(in the rows, 128 means zero)
Each row has a class, written as a number after it.
[119 123 106 147 143 133  68 166 116 122 103 106 159 162 159 157 120 194
  93 137 194 132 107 103 124  92 161 130 110 111 133 112  61 170 101 165
 196 160 160 207 146 170 146 119  67]
8
[104 143 114  93 132 129 146 121 132 147 156 123 138 171 115 148 162  99
 124 109 105 145 142 124 143 124  87 108 105 130  97 111 141 152  92 118
 139  75 113 151 109 119 132 129 112]
0
[164 156  85 144 135 153 139 118 132 118 158 145 152 104 129 125 127 154
  81 108 192 108 139 196 152 118 151 121 122  72 124 163 142 149 117 176
 137 176 145 117 110 125 121  86 123]
0
[123 150 123 108 113 120 146 140 193 152 135 152 171 112 103 146 135 192
  88 112 181 118 123  72 123 101 147 102  86 104 137 161  82 141 118 153
 204 169  98 127 126 176 151 190 101]
4
[105 157 134 127 118 110 138 129 141 186 131 128 142 201  80 193 114 134
 124  95 132 117 124  93 132  75 115  90 120 126 117  89 136 164  64 100
 149  87 161 165 152 124 156 123  88]
0
[108 126 130 133 119 138 120 126 144 127 157 109 171 186 120 163 115 164
 113 132 131 123 130  96 150 123 138  82 121 117  92 124 114 169  86 127
 206  73 127 139 160 157 159 126 112]
3
[150 131 182 104  50 125 176 112  87 182  82 107 127 172  85 150  75 119
 133  74 109 140 130 102 152  81 103 120 106 109  98 127 125 139  92 135
 123  62 113 161 176  97 156 162 112]
0
[108 127 144 118 106 108 129 117 106 184 143 116 142 191 104 166 126  88
 130 109 112 142 118 134 136  86 118 120  89 125  98 135  90 115  87 128
 152 111 133 151 140 106 171 111 127]
9
[134 132 145 140  63 121 140 120  91 143  80  74 143 172 105 195  97 141
 135  93 121 120 135  95 145  89 107 109  88 105  65 161 131 149  95 132
 134  54 140 159 152 122 142 157 112]
2
[165 132 133 140 181 136 116 140  54  95  97 157 157 184 102 121 122 170
  77 148 151  93 128 213 149  96 117 117 116 149 111  83  99 187 123 188
 186 157 178 180 147 174 130  62  68]
9
[152 137 110 127 127 153 148 181  63  90 112 138 145 139 115 173  72 193
  68 144 195 139 145 133 137 121 175 144  89 117 107 131  89 184 122 195
 144 160 167 243 186 157  84 104  92]
0
[114 141 153 141 101  94 118 100 139 156 136 119 164 194 103 161  91 118
 108 109 119  94 104  88 145  74 143  84 124 116  81 133 125 158  64 100
 187  67 142 159 154 142 148 160  80]
8
[139 150 150 127 114 126 146 121 110 177 136 110 141 207  82 170  88 132
  93 111 120 131 116 104 160 102 140 101 100 127 107 124 148 176  87 129
 147  50 114 160 182 131 145 138  92]
11
[ 89 146 137 150  80 139 149 168 107 147 133 106 145 193 102 159  76 141
 111 116 111 150 128 117 158 108 108 117 129 119  76 172  95  92  87 106
 121  79 158 174 151 114 126 101 126]
5
[174 129 135 135 124 133 158 105 118 125  88  74 159 147  98 173 134 146
  66  93 163 126 143 124 144 132 147  86  91 118  95 162 109 205 117 180
 213 102 152 156 165 141 133 143  83]
11
[106 154 134 126 106 101 103 128 110 155 149 125 131 175  86 162 134  89
 145 103 112 142 131 119 118  96 123 125 105 116 106 119 122 116 121 123
 115 117 127 153 148 121 137 119 121]
9
[170 169  96 149 117 186 128 159  90  59 133 155 147 116 157 105 101 142
 115 131 140 133 166 127 124 125 149 115 160 125  86 127  83 143 169 180
 159 166 136 181 127 175  65  87  99]
5
[142 153 124  88 138 174 137 128 123 121  65  99 188 197 113  90 119  91
  61 177 122 127  77 117 124 129 132 137 160 132 115 122  65 153 154 178
 146  97 132 166 163 172 122 159  29]
8
[130 107 140 124  87 129 146 119 112 114 107  83 139 196 117 167 133  94
 126 103 106 131 141 180 141 111 109  97 160 119  94 130 162 177  84 107
 163 103 180 152 146 106 136 111 146]
3
[112 143 144 141  81 106 148 106 100 152 117 123 131 179 113 197 112 166
 117  75 117 144 110 124 131  67 116 105  84 137  90  96  83 126  94 121
 165  92 139 190 168 117 150  98 117]
6
[159 117 128 164 109 145 115 110 114  91  60 118 153 152 154  92  96 145
  67 142 170 184 139 176 126 112 130 100 130 105 103 172  31 144  92 200
 183 174 161 198 107 189  99 113  85]
2
[157 191 137 129  93 152 176 131  65 134 105 125 156 166 154 145  93 104
  75 163 170 144 120 138 117 105 157 123  78 124 112 117  35 162 123 189
 152 141 141 171 169 130 118  83 107]
11
[119 138 140 159  79 125 153 132 110 134 129  96 128 167 138 164 109 111
 144 116 107 173 131 101 118 100 115 120 128 140  88 111  85 113 118 108
 119  72 132 171 180 111 149 124 150]
4
[145  89 132 128  99 132 133 152 143 164 134 126 119 189  84 152 125 130
 159  96  85 123 112  97 134 104 123 113 118 139 108  97 135 121  89  89
 162 110 122 145 156 110 162 138  98]
1
[146 141 125 130 130 162 167 187 160 116  92 165 185 118  51 111  67 202
  96 148 139 100 108 111 128 116 104 144 155  99 139 115 134 135  90 140
 106 139 150 103 149 188 165 160  73]
6
[143 137 149 112  90 126 172 162 127 157 158 132 109 132  93 172 131 116
 171 103 131 136 142 102 130 109 142 101 133 129 101 126 137 110 104  89
 142 120 137 119 147 104 158 119 176]
6
[106 153 130 143  93 125 110 140 107 130 108 109 147 215 110 151 101 122
 125 105 115 145 137 133 130  95 132 103 157 109 105 104 137 163 102 136
 127  82 164 185 148 138 160 109 112]
9
[177 134  90 159 131 164 145 167 138  99 134 164 175  81 107 166  97 200
  91  89 155  84 140 112 144 124 131 125 119 131 128 172 185 159  99 131
 152 117 152 123 129 147 108 120 132]
8
[137 172  91  99 147 164 153 144 129  96 128 130 173 158 132 177 128 151
  73 131 174 113 149 110 132 134 165 125  97 132 121 150 128 198 135 189
 191 118 113 151 134 169 145 131  89]
2
[186 107 119 158  65 175 164 157 111  91  71 141 160 168  76 145  58 234
  63 102 169 144 138 158 159 101  99 132 115 108 100 130 137 152  92 151
 123 113 145 140 149 163 156  70 124]
1
[157 159 132 126 117 167 130 142 126 122  73 116 177 173 172 102 100 125
  87 170 146 139 126  93 121 114 128  96 176 126 104 120 109 180 106 158
 152  65 137 166 114 178 146 155 101]
8
[188 161 125 113 131 175 109 158 104  97  51 121 152 196  92 115  92 162
  90 119 186 153 121 115 130 130 151 150 164 109 124 144 143 188 163 166
  96  53 147 131 133 163 176 120 107]
7
[120 112 131 136  72 113 122 138 132 142  98  90 118 209  99 177 119 133
 126  90 116 138 114 141 132  93 117 114 142 108  97 117 169 134 105  78
  94  73 155 170 142  97 153 119 144]
1
[113 171 133 121  97 107 150 116 138 172 118 122 126 179  81 150 122 109
 148 102 107 149 113  96 134 112 108 118 116 128 115 131 123 147  91 101
 124  87 110 130 137 127 138 142 111]
11
[154 118 143 146  79 140 174 158 129 123 127  97 155 111 168 112 112 111
 106 210 181 167 189 149 113 118 137  80 145  90 113  96  60 147  73 172
 184 199 157 167 158 142 120 112 123]
0
[113 153 122 142  86 123 137 118  95 162 111 114 127 219  89 176  97 101
 128 122  98 168 116 111 144 104 103 132  98 122  79 124 112 137  96 133
 120  67 121 176 170 111 117 108  99]
1
[157 206 116 116  92 148 138 125 121 115  78 167 175 134  88 132 127 158
 137 171 156 121 140  49 144 132 145 129 119  85 134 138 102 198 101 204
 162 105 106 117 123 201  84 110  90]
3
[127 164 118 143 129 143 139 137 105 128 124 142 129 187 104 136  77 147
 126 134  93 139 134  81 142 119 122 106 155 166  93 113 118 157 119 123
 136  62 148 182 157 146  98 115  98]
7
[153 109 141 124 137 119 145 127 142 186 121 148 136 181  77 156 136 112
 136  93  89 121 117 120 141  96 107  89 132 149 108  86 140 158  87  88
 162 106 143 155 141 123 133 133  69]
5
[114 176 139 133  78 144 126 132  88 155 103 131 159 221  98 166  85 163
 119 108 125 143 108 120 141  85 121 113 123 115  96 106 117 142 118 118
 119  76 131 179 164 126 135 103 111]
5
[116 154 102 145  98 132 118 156 133 116 144 106 135 193  74 153 121 106
 141 112 108 133 122 139 148 116 148 123 154 103 110 127 164 136 112 112
 125 102 139 158 160 132  96  80  82]
11
[207 159 142 148  73 157 147 150 136 131  60  84 154 109 167 136 104 119
 110  79 166 146 123 117 115  97 131  90 124 112  93 154 113 189 133 182
 196  98 146 149 156 157 179 176 120]
3
[121 137 121 128  99 138 139 136 124 122 110 108 151 181  90 160 105 141
 109  99 104 150 147 133 136 128 109 117 131 148 108 148 159 149 132 140
 144  79 129 155 164 135 143 136 120]
9
[124 119 145  75  95 120 157 121 104 145 129 117 149 211  75 151 127  75
 141 112  97 140 121 109 141 106 113 111 106 114  72 114 101 154  93 118
 154  85 123 160 148 138 132 142  86]
10
[126 133 171 109  90 116 126  88 119 141 127  84 142 199 139 131 112  63
 113 101 115 127 126 129 133  89 134  92 120 103  94 127 101 162  93 125
 180  83 119 137 136 122 164 148 103]
11
[131 125 119 141 115 161 152 128 121 138 111 116 157 201  80 191 104 145
 145 107 114 120 121  98 169 132 117 105  94 144  94 137 144 167  67 120
 180  61 141 118 153 148 145  95  77]
2
[122 155 115 145 132 131 154  90 156 110 104 111 164 111 131 150 103 135
  87  73 162 101 128 163 138 111 153 104 147  65 115 153 113 160 138 170
 144 163 129 145 135 160 125 130  71]
2
[166 173 112 138 114 156 150 118  89 107  65 156 148 144  95 117  88 193
 107 152 162 128 123  92 148 137 131 151  96 131 123 129 101 185 106 185
 100  76 149 127 130 170 131 101  89]
0
[108 142 134 142  98 120 108 127 119 137 127 105 130 195 112 153 114 126
 131 106 115 151 126 114 146  79 136 112 145 127 122 105 133 160 103 123
 141  68 151 172 156 126 159 116 132]
4
[101 147 102 146 103 113 127 142 128 123 169 147 137 182  37 186 120 164
 133  91 115 136 145 119 143 124 119 127  98 102  95 156 165 117  97 104
 107 102 114 137 138 121 115  98 137]
1
[111 166  81  93 164 123 104 141 145 154 153 175 174 145  65 127 136 186
  90 159 182 125 102  92 144 122 171 129 101  86 132 166  46 115 152 187
 160 166 102 155 133 177  88 118  64]
10
[122 138 130 130  87 124 168 130 104 168 112 118 113 165 121 174  96 100
 169 102 113 158 124 116 137 100 109 112 113 134  84 115  87 120 116 107
 122 112 117 164 166 115 125 115 107]
2
[157 130 142 160  64 129 157 131 100 137 117 121 129 179 118 194  94 102
 149  84 129 133 124 147 140  82 131 101 130  95  79  97 129 138  80 106
 148  93 168 145 176 101 137  74 111]
6
[181 133 111 134 137 161 173 136 120  99 155 155 165 120 123 164 127 147
  88 134 189 142 146 148 114 127 146 141  87  97  76 147  81 128 105 183
 203 203 102 125 143 166 137 110  98]
6
[179 144  86  64 120 170 144 158 105 112 117 125 170 155 126 160 171 112
  67 153 173 146 148 122 119 136 141 118 103 122 107 129 131 199 153 171
 144 123 123 166 124 144  93 139 111]
8
[ 99 164 143  81 128 125 140 111 137 157 151 108 136 129 137 125 120 119
  93  85 179 162 152 119  87 101 116 147 105  89 154 148  77 121 148 164
  88 182  82  90 111 135 222 173 156]
10
[133 173 179 129  99 113 137 141  96 189 123 124 131 210  92 145  85  90
 129 101  93 132 124  93 116  57 123  85 142 138  95  96 113 122 117 111
 133  62 136 185 171 108 149 139 105]
7
[152 136 161 157 100 133  92  82 143 155  57 134 182 161  66  87  58 226
  98 150 133 119 105  76 108  86 115 101 146 124 119 135 120 134 109 132
 120  77 142 102 127 165 187 188 120]
7
[ 99 131 141 131 107 139 122 137 107 161 122 102 144 213 145 150  88  98
 136 124  89 155 115 123 139  99 123 112 144 124 100 111  97 145  92 110
 141  82 141 193 156 114 139 131 100]
5
[120 167 139 113 111  99 110 127 131 171  80 133 137 145  78 119  91 176
  83 106 145 145 120  76 152  68 155 114 118 127 139 187  83 152 152 204
 168  92 117 188 144 160 139 184  91]
4
[101 163 143 143 100 138 129 114 113 140 130 116 154 200 110 155 102 111
 109 104 110 144 130 113 137 120 118 122 135 105 105 156 127 121  98 140
 132  57 120 134 153 117 142 111 124]
3
[155 171 126 158 141 164 125 173  93 102  59 157 167 156  68 150 109 166
  89 157 208 121 102 156 131 143 122 153 117 105 107 160 122 119 147 176
 144 160 163 123 166 170  87  61  73]
3
[188 169 130 116 151 134 161 106 107 132  83 169 124 129 127 145 127 116
 122 121 157 114 146 143 130 120 125 123 113 131 117 124 158 212 141 156
 112 146 116 114  93 173  98 121  86]
5
[123 125 156 112  89 122 140 110 139 172 127 109 146 182  49 163  95 125
 115  82  99 121 124 109 165 108 128 100 127 125 110 178 170 137  93 112
 138  61 136 125 156 124 156 149 143]
9
[131 186 141 166  86 130 164 138 117 156  93 189 170 163 118 117 116 196
  87 162 165 136 115  62 113 111 124 110  64 107 123  97  39 135  60 175
 164 141 133 146 130 161 138 136  69]
4
[155 153 132 140  48 137 178 122 119 143 113 109 117 140 104 149  99 131
 132  85 106 142 155  85 158 122 112 106 115 133 112 133 162 166  87 121
 125  55 131 113 146 106 137 120 142]
11
[181 126 135 115  91 150 137 149 142 151  80 156 144 101 153 126 105 149
 114 143 181 134 110  76 122 105 182 119 116 122 140 153 114 154 132 157
 157 129 135 148 119 142 136 164 148]
4
[131 156 147 123  99 152 154 129 144 103  80  94 182 151 206 123  62  99
  84 145 140 139 140 138 101 104 137  96 193 127 121 109  90 183 142 152
 152  84 146 172 161 159 182 158 145]
9
[154 141 121 150  75 145 149 126 102 128  70 110 133 185  86 149 100 150
 124 125 120 168 126  99 153 135 112 117 127 144  91 136 127 161  84 133
 131  35 168 179 166 126 108 111 108]
0
[153 117 113 151  78 148 144 140 117 140 105 116 129 199  89 152  94 159
 147  99  71 124 119  87 167 122 110 115 122 151 104 128 151 149  72 107
 138  30 141 147 164 118 136 140  83]
2
[132 162 136 122 116 117 132 130 135  94  82 144 162 129 135 117 130 145
  85 143 200 144 125 131 123 119 150 118 107 104 120 187  34 145 141 183
 204 158 137 148 117 175 112 133 109]
4
[103 168 134 130 110 128 115  99  84 125 139 113 128 205 118 142  99 126
 119  70 126 125 116 153 144  96 106 115 137 102  92 117 134 145 123 113
  89  73 151 138 140 116 154 104 136]
10
[132 145 149 152  67 147 147 152 140 151  37 134 165 155  63 106  95 249
  89 151 142 161  87  76 111 120 122 122  82 170 164 145  87 112 116 149
 105  91 152 125 145 165 185 154 130]
4
[126 141 149 151 107 125 133 121  97 156 105 115 117 199 173 149 105 105
 143  90  89 143 129  94 119  88 114 109 118 127  87  84  85 146  99 148
 172  79 101 199 146 121 161 139  80]
1
[150 188 104 166  96 156 174 171  93 105  92 122 158 177 107 151  93 169
  94 174 154 136 127 131 128 126 154  98 126 153  80 154  75 127 137 165
 141 104 173 185 168 157 106  82 103]
2
[129 161 110 130 109 129 169 122 115 141 129 125 153 199  74 194 133 112
  96 126 117 138 127 124 138 119 100 116  84 129  77 108 129 167  94 132
 147  84 133 159 165 123 118 105  98]
1
[152 163  99 167 105 163 141 183 102 103 107 143 167 129 158 133  82 185
 103 155 188 159 122 114 135 139 159 132 133 105 111 149  83 140 116 158
 118 107 140 174 152 155 114  87 128]
8
[132 110 157 144 114 142 153 109 146 116 103 126 181 125 119 128  40 208
  44  96 140 119 141 165 131  95 134  98 145 134 164 128 127 193  80 159
 172 160 166 164 167 170 189 159 147]
9
[148 125 149  94  95 164 172 126 153 107  68 104 201 144 100 127 111 132
  56 161 140 125 134  97 134 136 122 113 120 116 107 182  61 149 110 166
 188 118 138 137 131 180 109 159  82]
5
[123 146 132 117 116 154 117 140 147 130  49 125 172 178 135  79 101 153
 101 179 136 146  90 111  95 102 141 118 192 139 133 106  42 130 142 127
 100 114 172 165 106 170 172 131 111]
5
[116 135 143 105 141  97 114 114 128 180 143 121 146 206  66 153 114  85
 162 129  99 150 120  83 141 104 114  99 126 118  88 123  90 144 108 123
 176  73  95 158 178 153 118 164  60]
10
[153 139 144 130 108 135 174 116  99 121 100 134 162 204  86 160 116 131
 140 104 123 128 111 132 136 108 102 116 123 128  80  78 106 159  91 112
 150  76 137 142 164 152 155  80  90]
10
[123 161 120 145 155 165 148 167  93 104 160 173 134 125 177 139 118 148
 141 120 169 125 143 134 110 134 145 148  97 115 123 118  55 100 141 142
 106 194 106 117  97 155 135  46 112]
5
[116 134 129 152 126 130 138 105 133 153 109 111 140 178 125 173 127 130
 141 116 105 127 104 114 138 118 132 110 133 140  93 113 137 150  95  99
 149 101 146 168 138 134 124 112  97]
5
[119 150 160 116 127 111 119 138 135 145  56 124 186 182 150 129 127 158
  75 149 186 151 117 141 107 102 157 121 105  84 145 147  43 169  93 191
 214 169 118 199 117 174 158 157  63]
5
[163 104 134 132  91 150 120 138 136  86  51  98 160 119 176 127  73 179
  64 109 170 137 129 109 134 122 145 108  99 121 101 206  77 154 136 177
 182  76 135 172 124 172 135 179 101]
2
[137 140 135 140  88 133 161 136 101 135 124 104 122 183 120 170 119 117
 130 123 125 157 144 143 134 125 109 108  98 111  86 120 132 147 105 123
 107  98 118 147 146 121 130 104 139]
1
[209 115 138 122 132 160 137 126 122 186  54 135 150 126 135 136 110 154
 129  94 167 137  81 105 132 114 144 119 102 141 116 176 108 176 111 155
 170  80 149 111 116 127 215 160 158]
3
[115 140 160 151  86 131 146 102 148 118 123  74 172 181 127 117 101 113
  96 116  88 134 151 119 138 103 123  77 159 118 103 112 128 158  81 143
 202  62 141 157 158 134 164 137  97]
7
[169 162 127 120  71 152 170 149 105 137  66 144 144 153 111 113 108 107
 107 119 164 168 109 109 151 129 144 144 131  85 106 125 107 157 107 175
 133 130 114 173 152 151 103 116  60]
8
[119 132  94 117 136 127 155 143 102 180 180 175 140 200  59 189 126 127
 110 124 130 139 120 135 165  99 127 117  73 129 109  88 120 151  68 110
 127 119 138 152 139 111 111  32  93]
11
